Each row has a name. Each piece below is followed by the name of the row it came from, unless a question asks for something else. Each question is about the rows just above it.

[ 35   0  -2  12  -2  49 -11   0   5   5  16  -3] = Y
[ -1  -1  -2   1 -21   7  12   4   0  12   0 -18] = T
[ 38  -1   2 -41  -4  28   9   5 -23   6   9   1] = K
[ 28  -2   3  -7   6 -44  -8   4  -8  -5 -31  -3] = M
[ 14  -1 -13  40   7   6  -2  -8  20  10   8  -1] = D
[ 12   4   0 -17   1  -2  12 -21  -1   7  -1   0] = F
[ 54  -2   9  13   6 -28  52 -18   4 -12 -16   2] = E
The rest of the row after [-8  4 -8]:
[ -5 -31  -3]
Put [  0  12   4   0 -17   1  -2  12 -21  -1   7  -1] back in order: which row is it?
F

[ 16  17  -3 -17  19]  R
[  8 -32  26 -12 -33]  J
[-11  17  23 -28 -31]  V
[ 20 -12 -33  26   8]  P
[16 17 -3 47 19]  H
[ 12   4  28 -17  28]  N
[-9 31 -9 39 26]  C
Which row holds these entries in another order? [-33 -12  26 -32   8]
J
Right after [4] comes
[28]
Go on from [-9 31 -9 39] to the end of its row.
[26]
Right after [47] comes
[19]
After [ 26 -12], its row goes on with
[-33]

[  9   0 -15  10  30  11 -15 -10 -12 -14  -1  15   1  -1  17   0 -20   1
  25   1   2 -13   9   1  -3  -7 -14  -9  -1   3   1  15  -5  15 -19  12
  21   9   6   5  -6  -1 -17  -4  -3  -8   2  15   0   2 -10 -21  16   1
   0 -11   5  -1   3 -18   7] : Q
[ 18 -10 -15 -24  -1 -20   3  15  -2   8   5 -39   1  -1  16 -14  10  -8
  -1  -4 -17   2  25   3  25   6  10   9  -9  -9  22   7   9 -19   2   3
   5  20  -5 -14   6 -15 -13  14  10   1  10 -17  -9   9  -7  -4 -11 -24
  -6  -2  -8  23 -13  11 -17] : G
[-24 -14   5  18   1  16   5   4   6 -22   0  23  17 -16   2 -11   1   7
  -8  23 -18  -8   1  -5   5  11   1 -21  19  -5  -8   8 -16 -12   5  12
   4  -7 -13  -8  18  -7  10  -5  30   7  -5 -17 -13   0 -30  18 -11  -4
  49 -12 -13  29  -5   0  -2] : B
[-15 -12   5 -29  -8 -15   4  -1  10  22   8  -1  16  20 -30  17   5   9
  24 -13  23  11  14 -18  11  12  14  16  23  -2  16  -8  -3   1   8 -12
  -4  18   3   0   7  -5   7   7 -11 -10   6   3  23   3 -24 -15  10   1
  -4  -7   6  -5  10  15   7] : X
[  1   3   3  -5 -13 -15  23 -29  -5  -4   6  -8 -18 -15  24  16  23   5
  15  14  11  16 -15   0   1  22 -12   7 -12  -7  -1   7  18  14  10 -10
  -2  10  -1   3   8  12   4   7  10  23  -3   6 -11   5 -30  17  -4  10
   8  -8   9   7  20 -24  16] : W
Go on from [-18 -15  24] to the end of its row.
[ 16  23   5  15  14  11  16 -15   0   1  22 -12   7 -12  -7  -1   7  18
  14  10 -10  -2  10  -1   3   8  12   4   7  10  23  -3   6 -11   5 -30
  17  -4  10   8  -8   9   7  20 -24  16]
find: [-24 -14   5  18   1  16   5   4   6 -22   0  23  17 -16   2 -11   1   7
  -8  23 -18  -8   1  -5   5  11   1 -21  19  -5  -8   8 -16 -12   5  12
   4  -7 -13  -8  18  -7  10  -5  30   7  -5 -17 -13   0 -30  18 -11  -4
  49 -12 -13  29  -5   0  -2]
B
Which row holds these entries in another order? [  7  15  10  -5   6  -7  -4   1  10 -15 -24   3  23   3   6 -10 -11   7
   7  -5   7   0   3  18  -4 -12   8   1  -3  -8  16  -2  23  16  14  12
  11 -18  14  11  23 -13  24   9   5  17 -30  20  16  -1   8  22  10  -1
   4 -15  -8 -29   5 -12 -15]
X
After [11 16], its row goes on with
[-15   0   1  22 -12   7 -12  -7  -1   7  18  14  10 -10  -2  10  -1   3
   8  12   4   7  10  23  -3   6 -11   5 -30  17  -4  10   8  -8   9   7
  20 -24  16]
[ 10  10 -19  -2   2  16 -15 -11  -8  18  -1  -4   9  -4 -13   2 -14 -13
 -17 -39  20   9   3 -20 -10  -9  -1 -24 -24  -1 -17   1  -9   1  25 -17
   3  15  10   5  25  -9  22  -7  -6  10   7  14   3  -8   5   9  23  -5
   8   6 -14 -15   6  11  -2] is which row reordered?
G

[ 21 -19 -46   6 -26 -10  18 -28  22] : S
[ 21 -17 -44   6 -26 -11  18 -27  20] : L
[ 18 -16 -47   6 -27 -12  14 -12  15] : Z
[ 11  -8 -37  -7 -26 -12  18 -27  20] : A
After [-11  18 -27], its row goes on with
[20]
After [-10  18], its row goes on with
[-28  22]
The entry that follows [-11]:
[18]
Go on from [-46   6] to the end of its row.
[-26 -10  18 -28  22]
Right after [-16] comes
[-47]
Go on from [-26 -12] to the end of its row.
[ 18 -27  20]
After [-16 -47   6], its row goes on with
[-27 -12  14 -12  15]

[-22 -46  22  21   5] : sosit
[ -8  10 -18  11   6] : kat
[ -5 -47  22 -13 -20] : soled
[ -7  11 -18 -18 -22] : nar
[ -8 -36  24  24  10] : runen
[  6  -8  10 -18  11] is which row reordered?
kat
Go on from [-46  22] to the end of its row.
[21  5]
Put [-22  -7  11 -18 -18] back in order: which row is it?
nar
The entry that follows [-5]:
[-47]
Go on from [-36  24  24] to the end of its row.
[10]
The rest of the row after [ 11 -18]:
[-18 -22]

[-14  40  43  13 -10] : dalim
[-14  40  42  13 -10] : kure
[ 32  11 -37  33 -25] : ruf
[-29  14 -28   2  16] : mufe
[ 33  11 -37 -25  33] : Vari
[-37 -25  33  34  11] : Lonod
Right after [34] comes
[11]
The rest of the row after [ 32  11 -37  33]:
[-25]
Which row holds these entries in another order? [ 11  34  33 -25 -37]
Lonod
[-25  33  32 -37  11] is which row reordered?
ruf
Which row holds these entries in another order? [-37 -25  11  32  33]
ruf
[-25  33  33  11 -37] is which row reordered?
Vari
What comes right after [-29] in the named rows?
[14]

[  4  12   3  -1 -11  -5  -3  13  12  -3] -> Vopom
[  1  -5 -16   2  -5   2   0  48   9   2] -> bizab
[  1  -5 -16   2  -5   2   1  48  -1   5] -> vokep
[  0   1   7 -23  -2  -1 -10  -1  20  -5] -> fekom
[  1 -10  -1   0  21   7  -1 -23  -5  -2] -> Kikop
Which row holds these entries in another order? [-16  -5  -5  -1   1   1   2   2   5  48]
vokep
Where do [  1 -10  -1   0  21   7  -1 -23  -5  -2] appear?
Kikop
After [ 0 21  7], its row goes on with
[ -1 -23  -5  -2]
Put [  0  21   7  -1 -23  -5  -2   1 -10  -1] back in order: which row is it?
Kikop
The rest of the row after [ 1 48]:
[-1  5]

[  6 -19  -4 -37   0 -41]  zuna
[  7 -19  -4 -37   0  -5]  vufav
[-22   5   0 -41 -19  -6]  nason
[-19 -22   4   0  -6 -41]  mubub
Which row holds these entries in another order? [ -6 -22   5   0 -41 -19]
nason
Put [ -6 -19 -41   0   5 -22] back in order: which row is it?
nason
[-41  -6   0   4 -22 -19] is which row reordered?
mubub
Put [  0 -41 -19  -6 -22   5] back in order: which row is it?
nason
Go on from [ 4  0 -6] to the end of its row.
[-41]
After [  6 -19  -4 -37   0], its row goes on with
[-41]

[ 15   7  -7 -23  22   7  15]  gofu
[ -8   9   2   5  -1 -20  34]  fidog
[-16 -32   4  36  -9  10 -43]  lemok
[  4  12   6 -20 -18 -23   9]  gada
[ -8   6  -1  34   2   9 -20]  Zopi
[ -5  -7  -4  19   3  10 -16]  mab
[  9   4  12   6 -20 -18 -23] is which row reordered?
gada
[-20  -8  -1   2   6   9  34] is which row reordered?
Zopi

[-13  -4 -39 -22 -16  -4]  Sovo
[-38 -16 -22  -4  -4 -13]  dobab
[-2 44  5  2  1  7]  Guto
[-14 -22  13 -27   8   2]  zevo
[ 21  10  46  15 -19   3]  nelib
[ 33  -1 -11 -29  -1  13]  gozod
Put [  3 -19  15  46  10  21] back in order: which row is it?
nelib
Right after [-39] comes
[-22]
[-13  -4  -4 -22 -16 -38] is which row reordered?
dobab
Which row holds these entries in another order? [ -4 -13  -4 -39 -22 -16]
Sovo
[-29  -1  13  33  -1 -11] is which row reordered?
gozod
Right after [-29] comes
[-1]

[ 12  14  48  37  21  19  13   7 -16  -3   4  18  -9   7   4   4 -28 -38
   7 -26 -11  -3] : tolir
[ -8 -18 -11  -1  -5  13 -15   2  -3  29  16 -42   6   5 -20  25  -4 -42
 -10 -21  39  -4] : lezo
[-27  18  -6   6 -18  19 -23  21  11  11 -23 -27  -9   2   8   0  -9 -27
 -18  42  20 -25] : talu
[ -9  -6 -18   8 -27  21   2  43 -25  11 -23 -27  -8  27  19 -22 -23 -18
   6  20  18   0] : Dola
[-25   4 -25  11 -10  11   5   0  -6  14 -10  12   5  -6 -48  15  19 -30
  -6 -39  34  -9] : miki
[  8  -7   3  -6  34  13  31  20  -5  -7 -13  33  -7 -11 -30   3 -36 -22
  12 -13  31 -21] : Nonat
[ -1  19 -25  -6   3  36   6  26  20   9  22  -7 -33  25 -11 -41  -6   6
  14 -25   6  21] : Zome
[ 24   6  23  32 -22  12   5   2   1   1  19  14 -16   5   4 -48  23 -47
  15 -41  -3   5] : rif
[ 37 -16  -8   2 -28  16 -12  12   9  -8  34  17 -24   2  -6 -36   6  -8
  12 -43  -7  15] : doref
Put [  0  18  20   6 -18 -23 -22  19  27  -8 -27 -23  11 -25  43   2  21 -27
   8 -18  -6  -9] back in order: which row is it?
Dola
What comes right after [-47] in the named rows?
[15]
Go on from [ 11 -23 -27  -8] to the end of its row.
[ 27  19 -22 -23 -18   6  20  18   0]

